Here is a tiny trained network, its code and every weight. The questions are about switching its units off for an input and a class, where a switched-off unit gives its printed mean instead of its output.

import numpy as np


def w(rows, s, z=0):
    codes = np.array(rows[::2]) - 128.0
    scale = np.full(codes.shape[1], s)
    scale[-1] = z or s
    return codes * scale


def f(y):
    return y / 2 * (1 + np.tanh(0.7978845608 * (y + 0.044715 * y**3)))


def log_softmax(a):
    a = a - a.max(-1, keepdims=True)
    return a - np.log(np.exp(a).sum(-1, keepdims=True))


def net(x, mask):
    res = np.array(x, float).reshape(1, 6) / 4 @ E
    y = f(res @ A[0][:, :-1].T + A[0][:, -1])
    res = res + np.where(mask, y, B[0][:, -1]) @ B[0][:, :-1]
    return log_softmax(res[-1] @ U[:, :-1].T + U[:, -1])


A, B = {}, {}
E = w([
[128,127,128],'x0',
[66,214,255],'x1',
[38,194,34],'x2',
[129,128,127],'x3',
[129,128,124],'x4',
[206,245,95],'x5',
],0.0042)
A[0] = w([
[127,166,134,57],'N0',
[43,45,147,41],'N1',
[231,95,197,72],'N2',
[130,118,141,224],'N3',
[144,128,167,144],'N4',
[199,115,152,34],'N5',
[64,84,118,36],'N6',
[138,118,133,4],'N7',
[87,166,206,102],'N8',
[78,101,175,8],'N9',
[184,100,152,76],'N10',
[147,131,112,46],'N11',
[183,102,155,81],'N12',
[183,71,43,58],'N13',
[96,182,214,34],'N14',
[238,254,107,68],'N15',
[158,92,144,101],'N16',
[195,75,189,90],'N17',
[107,122,139,231],'N18',
[45,45,148,44],'N19',
[80,161,74,58],'N20',
[174,83,69,93],'N21',
[102,163,192,91],'N22',
[47,174,49,79],'N23',
[53,146,52,99],'N24',
[153,83,71,28],'N25',
[57,58,143,45],'N26',
[96,128,121,221],'N27',
[138,114,149,173],'N28',
],0.009,0.0041)
B[0] = w([
[110,120,146,93],'N0',
[143,71,179,142],'N1',
[151,182,177,191],'N2',
[161,132,94,241],'N3',
[131,140,116,162],'N4',
[108,148,166,104],'N5',
[130,117,183,99],'N6',
[101,129,161,62],'N7',
[52,127,85,192],'N8',
[85,98,148,93],'N9',
[120,155,144,120],'N10',
[96,123,150,79],'N11',
[123,156,145,124],'N12',
[3,129,94,183],'N13',
[18,130,109,162],'N14',
[136,3,183,245],'N15',
[130,142,132,124],'N16',
[151,178,146,176],'N17',
[170,133,90,251],'N18',
[143,72,176,142],'N19',
[132,153,177,126],'N20',
[59,135,100,164],'N21',
[70,128,104,158],'N22',
[161,178,187,190],'N23',
[132,184,160,185],'N24',
[47,124,136,114],'N25',
[132,83,174,125],'N26',
[178,140,103,239],'N27',
[150,135,115,180],'N28',
],0.033,0.0023)
U = w([
[148,1,195,77],'0',
[157,122,91,254],'1',
[54,132,96,73],'2',
[168,120,93,194],'3',
[169,118,92,142],'4',
[159,205,203,28],'5',
],0.0083,0.0056)

Each question gives the input, the list of numbers given to net, and the class t.
The units are the neurons (one row each of A and B). Each row of codes is followed by its name. A weight is (code - 128) times the scale printed after its matrix; where a second scale follows, it is the last column's (A, B and U).
mask holds one flag per neuron, in row order. A switched-off neuron (its flag False) gives its mean, the last column of its row in B, instead of its output. The means were averaged over made-up inputs and are rounded, as every weight is.
A unit's drop is (log p(t) with every unit on - log p(t) with that unit switched off) / (log p(t) with every unit on - log p(t) with every unit switched off).
The circuit of an input: a set's keep is (log p(t) with only the set's units on - log p(t) with every unit switched off) / (log p(t) with every unit on - log p(t) with every unit switched off). Starting from the 12 units with the biggest drops (on a tie, the unit counted first), units are removed one at a time, each time the one whose removal leaves the highest keep (on an exact tie, the one counted first), for as long as the keep stays at least 0.8.
units of the circuit, in order: the units of the circuit, biggest drop first
unit that matters most: the unit with the biggest drop
top k neurons: the k neurons with the biggest drops, biggest first
drop when u is switched off: that unit's drop, to one decimal
input [5,-6,6,-3,2,-6], class 0: units of the circuit, in order -> [N1, N19]
input [-6,-7,7,-1,-6,7], class 0: unit that matters most -> N15
input [-6,8,-7,7,-1,-7], class 2: top 2 neurons -> [N8, N14]
input [5,2,-8,2,4,-7], class 5: units of the circuit, in order -> [N17, N2]
input [-5,7,4,-2,3,-1], class 2: top 3 neurons -> [N14, N8, N22]
input [6,-6,-8,4,1,-5], class 5: units of the circuit, in order -> [N2, N17]
input [6,-8,-6,-3,7,-6], class 2: top 4 neurons -> [N13, N21, N25, N15]
input [-6,7,3,3,0,0], class 2: units of the circuit, in order -> [N14, N8]
input [4,-4,8,1,-6,0], class 5: units of the circuit, in order -> [N23, N24]
input [-6,-6,-8,1,-4,-2], class 5: units of the circuit, in order -> [N2, N17]
input [6,4,7,-2,-4,-1], class 5: top 2 neurons -> [N23, N24]
input [8,-8,-5,6,4,6], class 2: top 2 neurons -> [N13, N21]
input [4,-7,3,3,2,5], class 2: top 3 neurons -> [N13, N21, N25]
input [8,-8,7,-2,6,7], class 2: units of the circuit, in order -> [N13]
input [-6,-1,8,4,-7,-3], class 5: units of the circuit, in order -> [N23, N24]
input [-1,8,1,-7,-8,6], class 2: top 3 neurons -> [N14, N8, N22]
input [-7,-8,-7,6,-2,-6], class 2: top 3 neurons -> [N13, N21, N25]
input [-5,-8,4,1,2,3], class 2: top 3 neurons -> [N13, N21, N25]
input [7,-1,-8,-6,6,4], class 5: top 2 neurons -> [N2, N17]
input [3,5,-3,-2,-4,8], class 0: units of the circuit, in order -> [N15]
input [-4,-7,2,6,-4,-1], class 2: top 3 neurons -> [N13, N21, N25]
input [5,0,0,-2,0,-6], class 0: drop when N9 is switched off -> 0.0
input [-6,2,6,-5,3,-7], class 0: drop when N19 is switched off -> 0.3
input [4,1,0,-2,5,8], class 0: drop when N15 is switched off -> 0.9
input [-1,-3,-6,3,5,0], class 5: drop when N15 is switched off -> 0.2
